Below are the code and all the weights of a small trained network. Each question names an input and a target symbol and asks about switching units off, where a switched-off unit gives its printed mean instead of its output.

import numpy as np


def w(rows, s, z=0):
    codes = np.array(rows[::2]) - 128.0
    scale = np.full(codes.shape[1], s)
    scale[-1] = z or s
    return codes * scale


def f(y):
    return y / 2 * (1 + np.tanh(0.7978845608 * (y + 0.044715 * y**3)))


def softmax(a):
    e = np.exp(a - a.max(-1, keepdims=True))
    return e / e.sum(-1, keepdims=True)


def log_softmax(a):
    a = a - a.max(-1, keepdims=True)
    return a - np.log(np.exp(a).sum(-1, keepdims=True))


def net(x, mask):
    ids = ['αβγδεζθλμπσφψω'.index(c) for c in x.split()]
    T = len(ids)
    res = E[ids] + P[:T]
    u = 0
    for l in range(2):
        r = res
        for j in range(3):
            rows = slice(4 * j, 4 * j + 4)
            q, k, v = (r @ M[l][rows].T for M in (Q, K, V))
            z = softmax(np.where(np.tri(T) > 0, q @ k.T / 4**0.5, -1e9)) @ v
            o = O[l][rows]
            res = res + np.where(mask[u + j], z, o[:, -1]) @ o[:, :-1]
        u += 3
        y = f(res @ A[l][:, :-1].T + A[l][:, -1])
        res = res + np.where(mask[u : u + 8], y, B[l][:, -1]) @ B[l][:, :-1]
        u += 8
    return log_softmax(res[-1] @ U[:, :-1].T + U[:, -1])


Q, K, V, O, A, B = {}, {}, {}, {}, {}, {}
E = w([
[177,74,100,114,167,52],'α',
[210,169,200,168,89,77],'β',
[139,69,78,86,126,82],'γ',
[100,92,136,95,116,191],'δ',
[119,9,162,47,177,112],'ε',
[33,169,135,234,109,82],'ζ',
[46,189,153,127,119,28],'θ',
[247,138,161,57,100,137],'λ',
[153,151,117,115,205,155],'μ',
[31,68,46,137,232,122],'π',
[151,192,210,131,36,119],'σ',
[147,37,87,143,78,105],'φ',
[105,145,133,78,161,171],'ψ',
[164,72,115,178,141,199],'ω',
],0.012)
P = w([
[181,170,39,91,58,130],'0',
[148,82,152,106,143,94],'1',
[142,86,167,118,154,118],'2',
[133,88,182,120,170,131],'3',
[122,87,198,123,177,147],'4',
[113,82,222,124,193,153],'5',
[115,85,231,129,211,168],'6',
[107,90,254,127,231,179],'7',
[99,81,254,127,224,178],'8',
],0.0074)
Q[0] = w([
[96,64,95,64,191,132],'0.h0',
[210,128,247,116,99,135],'0.h0',
[146,69,65,25,160,155],'0.h0',
[202,203,200,146,51,117],'0.h0',
[154,120,91,152,118,93],'0.h1',
[136,159,112,133,178,111],'0.h1',
[155,98,156,68,120,173],'0.h1',
[135,198,145,165,131,119],'0.h1',
[179,92,125,44,114,171],'0.h2',
[84,159,112,188,138,120],'0.h2',
[106,194,107,166,119,135],'0.h2',
[108,193,158,140,81,119],'0.h2',
],0.016)
K[0] = w([
[161,175,64,120,73,81],'0.h0',
[123,137,127,95,189,253],'0.h0',
[193,139,79,80,79,100],'0.h0',
[127,96,190,105,207,206],'0.h0',
[148,102,109,132,67,90],'0.h1',
[169,163,144,126,132,86],'0.h1',
[151,86,120,95,190,214],'0.h1',
[126,179,171,128,92,151],'0.h1',
[219,146,51,69,59,105],'0.h2',
[93,87,163,153,171,124],'0.h2',
[125,70,211,123,148,130],'0.h2',
[123,135,237,154,103,129],'0.h2',
],0.014)
V[0] = w([
[134,224,119,140,151,111],'0.h0',
[213,145,108,200,150,118],'0.h0',
[107,187,163,105,111,254],'0.h0',
[152,64,120,160,35,139],'0.h0',
[98,169,92,140,62,121],'0.h1',
[130,115,86,146,65,107],'0.h1',
[131,108,95,88,189,186],'0.h1',
[120,58,97,129,140,135],'0.h1',
[89,90,164,148,182,120],'0.h2',
[89,93,148,182,95,207],'0.h2',
[141,140,47,120,30,110],'0.h2',
[125,108,43,86,137,126],'0.h2',
],0.0085)
O[0] = w([
[150,174,60,217,171,68,142],'0.h0',
[141,78,207,254,218,164,177],'0.h0',
[168,58,36,160,9,138,106],'0.h0',
[92,76,142,86,164,247,123],'0.h0',
[104,181,98,131,73,176,1],'0.h1',
[104,187,134,117,121,196,34],'0.h1',
[188,119,104,153,186,114,233],'0.h1',
[135,158,144,141,213,134,163],'0.h1',
[102,78,134,96,70,108,64],'0.h2',
[76,103,102,158,81,153,49],'0.h2',
[125,228,135,150,179,170,192],'0.h2',
[126,198,98,68,181,152,201],'0.h2',
],0.008,0.0038)
A[0] = w([
[45,152,89,110,148,211,128],'0.n0',
[160,87,166,149,66,163,149],'0.n1',
[149,82,178,126,178,30,60],'0.n2',
[88,27,106,235,181,130,206],'0.n3',
[120,160,175,142,80,11,149],'0.n4',
[196,127,119,1,79,185,189],'0.n5',
[16,72,162,99,209,126,2],'0.n6',
[219,199,210,75,104,127,127],'0.n7',
],0.0067,0.0047)
B[0] = w([
[2,172,123,162,149,121,146],'0.n0',
[164,19,109,188,159,150,136],'0.n1',
[76,171,161,114,73,205,236],'0.n2',
[60,183,87,62,208,143,255],'0.n3',
[66,102,161,145,84,95,168],'0.n4',
[112,109,106,17,98,185,156],'0.n5',
[181,136,25,155,46,27,193],'0.n6',
[175,42,199,110,55,156,195],'0.n7',
],0.0065,0.0068)
Q[1] = w([
[43,98,65,68,106,96],'1.h0',
[133,142,185,133,240,145],'1.h0',
[89,150,166,141,125,72],'1.h0',
[87,171,83,156,84,189],'1.h0',
[101,86,83,130,171,156],'1.h1',
[80,171,148,209,47,71],'1.h1',
[129,168,155,207,71,86],'1.h1',
[150,64,133,60,162,159],'1.h1',
[74,138,135,206,13,93],'1.h2',
[121,88,106,111,84,135],'1.h2',
[13,98,79,51,113,89],'1.h2',
[150,55,153,134,2,122],'1.h2',
],0.0091)
K[1] = w([
[95,93,87,110,100,86],'1.h0',
[84,191,131,119,140,199],'1.h0',
[97,142,148,121,161,81],'1.h0',
[119,120,141,158,78,105],'1.h0',
[107,164,90,119,105,163],'1.h1',
[104,51,154,144,129,84],'1.h1',
[122,56,168,167,129,91],'1.h1',
[150,195,85,117,171,184],'1.h1',
[91,85,171,176,131,74],'1.h2',
[127,78,131,124,132,126],'1.h2',
[58,90,83,85,142,100],'1.h2',
[149,4,194,146,120,87],'1.h2',
],0.012)
V[1] = w([
[96,85,235,162,111,110],'1.h0',
[105,140,208,169,123,198],'1.h0',
[153,136,67,171,134,182],'1.h0',
[144,117,176,173,68,233],'1.h0',
[145,105,202,115,76,116],'1.h1',
[129,132,34,141,153,179],'1.h1',
[118,164,107,70,159,141],'1.h1',
[93,98,65,174,45,155],'1.h1',
[72,153,80,184,26,71],'1.h2',
[38,171,126,254,142,143],'1.h2',
[193,102,63,94,28,70],'1.h2',
[236,116,92,239,129,94],'1.h2',
],0.0083)
O[1] = w([
[188,163,60,121,109,110,22],'1.h0',
[142,110,75,141,90,41,165],'1.h0',
[67,95,145,95,140,77,161],'1.h0',
[137,84,103,91,61,51,67],'1.h0',
[148,212,98,145,128,85,21],'1.h1',
[81,30,121,64,105,171,226],'1.h1',
[141,108,146,120,78,182,248],'1.h1',
[58,135,143,74,132,71,25],'1.h1',
[90,108,213,100,207,77,1],'1.h2',
[113,3,154,173,160,56,95],'1.h2',
[119,221,165,24,211,142,39],'1.h2',
[246,57,76,49,232,132,60],'1.h2',
],0.0069,0.006)
A[1] = w([
[69,163,164,247,112,93,49],'1.n0',
[159,118,120,99,36,207,2],'1.n1',
[162,78,78,99,238,138,120],'1.n2',
[187,70,174,225,185,57,14],'1.n3',
[59,71,57,219,133,101,50],'1.n4',
[187,200,126,93,98,32,69],'1.n5',
[81,119,211,65,82,125,12],'1.n6',
[254,230,82,133,137,155,197],'1.n7',
],0.0068,0.0055)
B[1] = w([
[222,200,82,58,83,144,205],'1.n0',
[199,119,215,158,221,82,195],'1.n1',
[196,187,210,108,20,79,226],'1.n2',
[134,148,70,198,215,166,180],'1.n3',
[169,154,68,2,147,185,208],'1.n4',
[74,84,195,133,145,230,162],'1.n5',
[161,138,37,218,118,119,178],'1.n6',
[75,82,81,121,113,6,250],'1.n7',
],0.0075,0.014)
U = w([
[138,90,80,240,90,67,176],'α',
[172,123,57,161,167,194,103],'β',
[166,152,192,208,66,188,87],'γ',
[29,92,144,184,24,92,254],'δ',
[112,247,166,143,78,94,73],'ε',
[121,64,82,116,242,111,51],'ζ',
[137,153,169,214,237,127,126],'θ',
[104,191,3,84,158,89,119],'λ',
[235,103,163,56,114,104,162],'μ',
[118,18,220,187,136,151,135],'π',
[32,89,184,58,163,28,121],'σ',
[143,144,62,101,35,154,51],'φ',
[79,176,141,42,196,233,146],'ψ',
[95,31,83,76,115,128,101],'ω',
],0.006,0.0068)

Each question gives the input, a string of symbols that net reads in full, and the target symbol t.
The units are the heads (4 rows each of Q, K, V and O) and the neurons (one row each of A and B). Each row of codes is followed by its name. A weight is (code - 128) times the scale printed after its matrix; where a second scale follows, it is the last column's (O, A, B and U).
mask holds one flag per unit, layer by layer, with each layer's heads first. A switched-off unit (its flag False) gives its mean, the last column of its rows in O or B, instead of its output. The means were averaged over made-up inputs and are rounded, as every weight is.
A unit's drop is (log p(t) with every unit on - log p(t) with that unit switched off) / (log p(t) with every unit on - log p(t) with every unit switched off).
The circuit of an input: a set's keep is (log p(t) with only the set's units on - log p(t) with every unit switched off) / (log p(t) with every unit on - log p(t) with every unit switched off). Starting from the 12 units with the biggest drops (on a tie, the unit counted first), units are removed one at a time, each time the one whose removal leaves the highest keep (on an exact tie, the one counted first), for as long as the keep stays at least 0.8.
circuit, biggest first: the units of the circuit, biggest drop first
most important unit: the unit with the biggest drop
top k neurons: the k neurons with the biggest drops, biggest first
drop of u: that unit's drop, to one decimal
input μ δ ψ, target μ: top neuron : 1.n2
input φ σ α, target φ: top 3 neurons : 1.n4, 1.n0, 0.n0
input ψ ψ φ ε ψ ψ, target ψ: circuit, biggest first : 0.h0, 1.h2, 1.h0
input σ β λ δ σ φ δ μ φ, target σ: circuit, biggest first : 0.h1, 1.h2, 0.n3
input σ ω μ δ, target σ: circuit, biggest first : 0.h1, 1.h2, 1.h1
input ε ω σ, target π: circuit, biggest first : 0.h0, 0.h2, 0.n1, 1.n0
input μ β ψ π, target ψ: circuit, biggest first : 1.h0, 0.n3, 1.n7
input μ μ ω μ, target μ: circuit, biggest first : 1.h2, 1.n2, 0.h0
input λ μ δ ζ θ, target ε: top 2 neurons : 1.n0, 0.n4
input δ μ λ ψ φ, target δ: top 2 neurons : 0.n5, 0.n0
input φ ε β μ δ σ ψ, target φ: top 2 neurons : 1.n4, 1.n0
input μ δ μ μ ζ δ, target μ: top 2 neurons : 1.n2, 0.n3
input φ μ α μ π σ δ δ, target φ: top 4 neurons : 1.n4, 1.n0, 0.n0, 0.n6
input θ ψ μ λ ω α, target θ: most important unit : 0.h1
input β β π ψ β μ μ, target β: top 2 neurons : 0.n3, 1.n4
input δ δ μ ψ μ ψ, target δ: top 2 neurons : 0.n0, 0.n5
input μ μ θ μ μ σ σ σ ψ, target μ: top 2 neurons : 1.n2, 0.n3
input β β β μ μ σ δ ψ φ, target β: top 3 neurons : 0.n3, 1.n4, 0.n7
input δ σ δ δ, target δ: top 2 neurons : 0.n0, 0.n5
input β ψ μ σ δ, target β: most important unit : 0.h0
input ψ α μ μ, target ψ: top 2 neurons : 0.n5, 1.n7
input β ψ γ ψ μ π ψ φ, target β: top 2 neurons : 0.n3, 1.n4
input ζ ψ σ θ μ ω μ, target ζ: top 2 neurons : 1.n3, 1.n4
input δ θ ψ μ ψ μ α, target δ: drop of 0.h2 : 0.2
input ω ω ψ α σ, target σ: drop of 0.n3 : 0.2
input θ ζ σ λ ψ, target θ: drop of 0.n0 : 0.0
input φ α δ ε δ μ, target φ: drop of 1.h2 : 1.1
input μ δ β φ δ ζ σ φ γ, target μ: most important unit : 1.h2
